Below is a small trained network, with its code and all its weights. Each question gives an input and a target symbol and asks what happens when units are switched off, that is, made to give their printed mean instead of their output.

import numpy as np


def w(rows, s, z=0):
    codes = np.array(rows[::2]) - 128.0
    scale = np.full(codes.shape[1], s)
    scale[-1] = z or s
    return codes * scale


def f(y):
    return np.maximum(y, 0)


def softmax(a):
    e = np.exp(a - a.max(-1, keepdims=True))
    return e / e.sum(-1, keepdims=True)


def log_softmax(a):
    a = a - a.max(-1, keepdims=True)
    return a - np.log(np.exp(a).sum(-1, keepdims=True))


def net(x, mask):
    ids = ['ΔΞΠΣΦαβεητψω'.index(c) for c in x.split()]
    T = len(ids)
    res = E[ids] + P[:T]
    u = 0
    for l in range(2):
        r = res
        for j in range(3):
            rows = slice(4 * j, 4 * j + 4)
            q, k, v = (r @ M[l][rows].T for M in (Q, K, V))
            z = softmax(np.where(np.tri(T) > 0, q @ k.T / 4**0.5, -1e9)) @ v
            o = O[l][rows]
            res = res + np.where(mask[u + j], z, o[:, -1]) @ o[:, :-1]
        u += 3
        y = f(res @ A[l][:, :-1].T + A[l][:, -1])
        res = res + np.where(mask[u : u + 8], y, B[l][:, -1]) @ B[l][:, :-1]
        u += 8
    return log_softmax(res[-1] @ U[:, :-1].T + U[:, -1])


Q, K, V, O, A, B = {}, {}, {}, {}, {}, {}
E = w([
[185,255,167,236,82],'Δ',
[178,73,177,184,187],'Ξ',
[125,128,141,54,179],'Π',
[83,68,136,179,67],'Σ',
[64,82,174,58,85],'Φ',
[104,66,130,91,159],'α',
[143,163,174,138,186],'β',
[224,59,174,110,154],'ε',
[180,143,57,158,125],'η',
[70,95,222,188,153],'τ',
[83,214,13,195,169],'ψ',
[139,140,208,157,120],'ω',
],0.015)
P = w([
[136,143,219,4,244],'0',
[71,91,1,141,123],'1',
[50,108,37,100,105],'2',
[119,183,113,84,169],'3',
[51,86,60,94,98],'4',
[83,127,101,86,135],'5',
[99,220,149,20,183],'6',
[79,134,69,62,174],'7',
[65,106,84,73,144],'8',
[58,89,83,85,129],'9',
[118,105,125,141,161],'10',
[142,137,92,153,225],'11',
],0.0045)
Q[0] = w([
[154,187,70,76,114],'L0H1',
[161,94,120,159,83],'L0H1',
[151,152,117,157,119],'L0H1',
[119,99,136,90,172],'L0H1',
[118,134,123,102,126],'L0H2',
[126,84,87,171,169],'L0H2',
[119,136,254,163,168],'L0H2',
[117,135,134,190,230],'L0H2',
[113,147,115,160,5],'L0H3',
[132,148,88,145,150],'L0H3',
[177,175,112,113,68],'L0H3',
[141,91,112,161,143],'L0H3',
],0.0098)
K[0] = w([
[128,162,109,149,183],'L0H1',
[128,128,163,96,150],'L0H1',
[149,108,129,113,97],'L0H1',
[160,234,110,153,113],'L0H1',
[140,129,115,107,178],'L0H2',
[163,84,67,129,148],'L0H2',
[143,149,244,184,121],'L0H2',
[97,170,128,130,101],'L0H2',
[155,201,127,121,132],'L0H3',
[159,164,226,103,89],'L0H3',
[145,88,70,85,138],'L0H3',
[94,91,181,111,138],'L0H3',
],0.011)
V[0] = w([
[159,174,98,125,149],'L0H1',
[111,102,84,101,137],'L0H1',
[98,170,122,201,127],'L0H1',
[156,216,107,123,201],'L0H1',
[118,95,156,168,111],'L0H2',
[104,173,182,124,139],'L0H2',
[94,63,42,132,66],'L0H2',
[111,165,189,124,122],'L0H2',
[151,106,151,121,147],'L0H3',
[180,134,112,112,96],'L0H3',
[104,187,107,121,134],'L0H3',
[173,137,136,133,255],'L0H3',
],0.0086)
O[0] = w([
[113,41,96,176,142,49],'L0H1',
[109,109,118,65,160,164],'L0H1',
[89,53,164,160,160,222],'L0H1',
[87,70,33,182,58,46],'L0H1',
[68,97,141,130,149,168],'L0H2',
[131,121,54,124,86,134],'L0H2',
[178,170,162,44,171,193],'L0H2',
[161,80,174,114,87,104],'L0H2',
[137,89,220,116,84,129],'L0H3',
[120,113,124,77,186,6],'L0H3',
[185,177,106,105,147,108],'L0H3',
[146,134,93,255,45,157],'L0H3',
],0.0069,0.0016)
A[0] = w([
[122,101,83,131,122,57],'L0N1',
[166,61,128,13,95,59],'L0N2',
[143,79,226,119,94,134],'L0N3',
[142,27,152,84,142,253],'L0N4',
[125,210,133,108,64,38],'L0N5',
[4,48,95,73,211,216],'L0N6',
[79,225,168,114,2,55],'L0N7',
[161,170,57,129,178,71],'L0N8',
],0.0078,0.0033)
B[0] = w([
[205,99,221,137,151,139],'L0N1',
[173,141,90,174,106,155],'L0N2',
[29,121,64,100,216,199],'L0N3',
[217,173,105,196,255,222],'L0N4',
[181,70,180,207,126,139],'L0N5',
[147,119,222,190,140,254],'L0N6',
[143,90,60,193,160,166],'L0N7',
[105,237,86,114,68,179],'L0N8',
],0.0071,0.0062)
Q[1] = w([
[255,97,116,209,155],'L1H1',
[109,156,160,169,116],'L1H1',
[105,143,161,73,111],'L1H1',
[131,145,201,216,173],'L1H1',
[66,175,81,99,119],'L1H2',
[93,110,155,169,42],'L1H2',
[114,92,63,97,161],'L1H2',
[156,47,68,136,140],'L1H2',
[103,144,133,127,168],'L1H3',
[22,97,75,47,71],'L1H3',
[202,63,128,148,134],'L1H3',
[189,98,190,138,174],'L1H3',
],0.009)
K[1] = w([
[96,182,136,103,78],'L1H1',
[116,181,149,133,100],'L1H1',
[156,96,185,112,114],'L1H1',
[29,133,197,107,130],'L1H1',
[8,127,94,84,125],'L1H2',
[138,126,90,204,214],'L1H2',
[148,83,151,116,156],'L1H2',
[158,133,191,137,141],'L1H2',
[146,153,202,138,166],'L1H3',
[131,151,133,163,81],'L1H3',
[150,148,97,138,148],'L1H3',
[143,132,71,152,140],'L1H3',
],0.011)
V[1] = w([
[221,2,111,176,229],'L1H1',
[133,244,184,154,144],'L1H1',
[145,26,142,68,139],'L1H1',
[40,163,140,204,170],'L1H1',
[147,62,57,166,90],'L1H2',
[97,97,110,66,145],'L1H2',
[173,134,93,200,193],'L1H2',
[122,36,158,199,240],'L1H2',
[56,113,167,164,118],'L1H3',
[108,130,198,79,195],'L1H3',
[87,106,69,200,80],'L1H3',
[227,27,179,115,156],'L1H3',
],0.0057)
O[1] = w([
[172,73,56,155,108,159],'L1H1',
[97,152,119,124,72,194],'L1H1',
[158,145,83,255,186,48],'L1H1',
[94,82,175,130,55,254],'L1H1',
[149,129,99,154,137,127],'L1H2',
[127,137,153,149,123,76],'L1H2',
[124,86,50,46,129,233],'L1H2',
[69,157,143,47,198,233],'L1H2',
[152,143,175,167,110,152],'L1H3',
[155,127,110,138,86,172],'L1H3',
[169,207,138,106,189,120],'L1H3',
[135,28,12,147,137,167],'L1H3',
],0.005,0.0071)
A[1] = w([
[202,254,203,243,100,82],'L1N1',
[181,100,155,117,180,118],'L1N2',
[94,144,222,114,77,84],'L1N3',
[130,138,120,79,85,254],'L1N4',
[94,107,211,186,74,105],'L1N5',
[70,76,228,161,164,180],'L1N6',
[172,102,167,165,76,42],'L1N7',
[58,192,86,162,46,52],'L1N8',
],0.0091,0.0032)
B[1] = w([
[91,32,126,138,98,165],'L1N1',
[147,86,139,164,143,174],'L1N2',
[201,121,70,85,76,149],'L1N3',
[254,203,145,163,142,165],'L1N4',
[142,140,44,142,64,159],'L1N5',
[133,202,157,141,55,255],'L1N6',
[23,85,134,82,170,135],'L1N7',
[104,61,113,114,214,195],'L1N8',
],0.0075,0.008)
U = w([
[169,139,182,164,183,149],'Δ',
[36,173,81,122,170,125],'Ξ',
[135,141,123,135,115,86],'Π',
[96,193,222,125,163,222],'Σ',
[166,77,117,88,157,119],'Φ',
[131,127,124,117,133,74],'α',
[150,77,117,160,77,97],'β',
[104,108,115,71,109,69],'ε',
[175,157,132,205,122,60],'η',
[144,137,137,138,127,76],'τ',
[226,197,98,126,89,253],'ψ',
[122,211,164,245,107,66],'ω',
],0.011,0.0036)

Each question gives the input, a string of symbols that net reads in full, and the target symbol t.
The units are the heads (4 rows each of Q, K, V and O) and the neurons (one row each of A and B). Each row of codes is followed by its name. A weight is (code - 128) times the scale printed after its matrix; where a second scale follows, it is the last column's (O, A, B and U).
mask holds one flag per unit, layer by layer, with each layer's heads first. A switched-off unit (its flag False) gives its mean, the last column of its rows in O or B, instead of its output. The means were averaged over made-up inputs and are rounded, as every weight is.
A unit's drop is (log p(t) with every unit on - log p(t) with that unit switched off) / (log p(t) with every unit on - log p(t) with every unit switched off).
The circuit of an input: a set's keep is (log p(t) with only the set's units on - log p(t) with every unit switched off) / (log p(t) with every unit on - log p(t) with every unit switched off). Starting from the 12 units with the biggest drops (on a tie, the unit counted first), units are removed one at a time, each time the one whose removal leaves the highest keep (on an exact tie, the one counted first), for as long as the keep stays at least 0.8.
circuit, biggest first: the units of the circuit, biggest drop first
top k neurons: the k neurons with the biggest drops, biggest first
which heads matter: for each layer, one digit per head in row order, 1 if its drop is at least 0.15 and else 0, layers parted by /
drop of u: that unit's drop, to one decimal
input Ξ Σ ω ψ Π Π ψ ω Π, target Σ: top 2 neurons	[L0N6, L0N4]
input Φ ω η ψ Π Ξ τ, target ω: circuit, biggest first	[L1N6, L0H2]
input Ξ Δ Σ Φ α ε, target Φ: circuit, biggest first	[L0N4, L1H3, L1N6, L0N6]
input ω ψ ω, target ψ: which heads matter	001 / 101
input β Σ α Δ Σ Φ ω ψ Σ α, target Δ: circuit, biggest first	[L0N6, L0N4]
input ψ ψ Δ, target β: circuit, biggest first	[L1N1]
input ψ Φ Σ α ω η α, target Δ: top 2 neurons	[L0N6, L0N4]
input Σ Σ ψ Σ ψ Σ Σ ω τ, target ω: circuit, biggest first	[L1N6, L0N6, L1N5]
input Δ ω Σ Σ, target Σ: which heads matter	100 / 001
input Π ω Π Π, target ψ: which heads matter	101 / 000
input ψ Σ η Σ Φ, target Σ: circuit, biggest first	[L1H3, L0N6]
input Σ ψ ω Ξ, target Σ: circuit, biggest first	[L1H1, L0N8, L0N4]
input Δ Π Σ Σ ε Σ ω Π ε ε η Ξ, target Φ: top 3 neurons	[L0N4, L0N8, L0N6]
input Σ ψ Π, target Σ: top 4 neurons	[L0N8, L0N6, L1N6, L0N4]
input Ξ τ Φ ψ Σ Φ η Π Ξ ψ Δ, target β: which heads matter	000 / 000
input Ξ Σ Δ β ψ α, target Σ: which heads matter	010 / 111
input ψ α ψ α η ψ ψ Ξ, target Σ: which heads matter	111 / 111
input Σ ψ Σ Σ Σ Σ Σ Π ε Σ ω Π, target Δ: top 3 neurons	[L0N6, L0N4, L1N2]
input Σ Σ Σ ψ ω α Φ Ξ ψ α, target Σ: which heads matter	000 / 110
input Π Σ Ξ α Π ψ ψ ψ Σ, target ψ: which heads matter	000 / 101
input Π Σ Σ ψ ψ Ξ η ψ Φ, target ψ: top 3 neurons	[L1N3, L0N6, L0N8]
input ψ ψ Π Σ ω Σ ψ Σ, target ψ: drop of L0N3	0.2
input Π ψ ω, target ψ: drop of L1H3	0.7
input Π Φ Σ Σ, target Σ: drop of L0H3	0.3
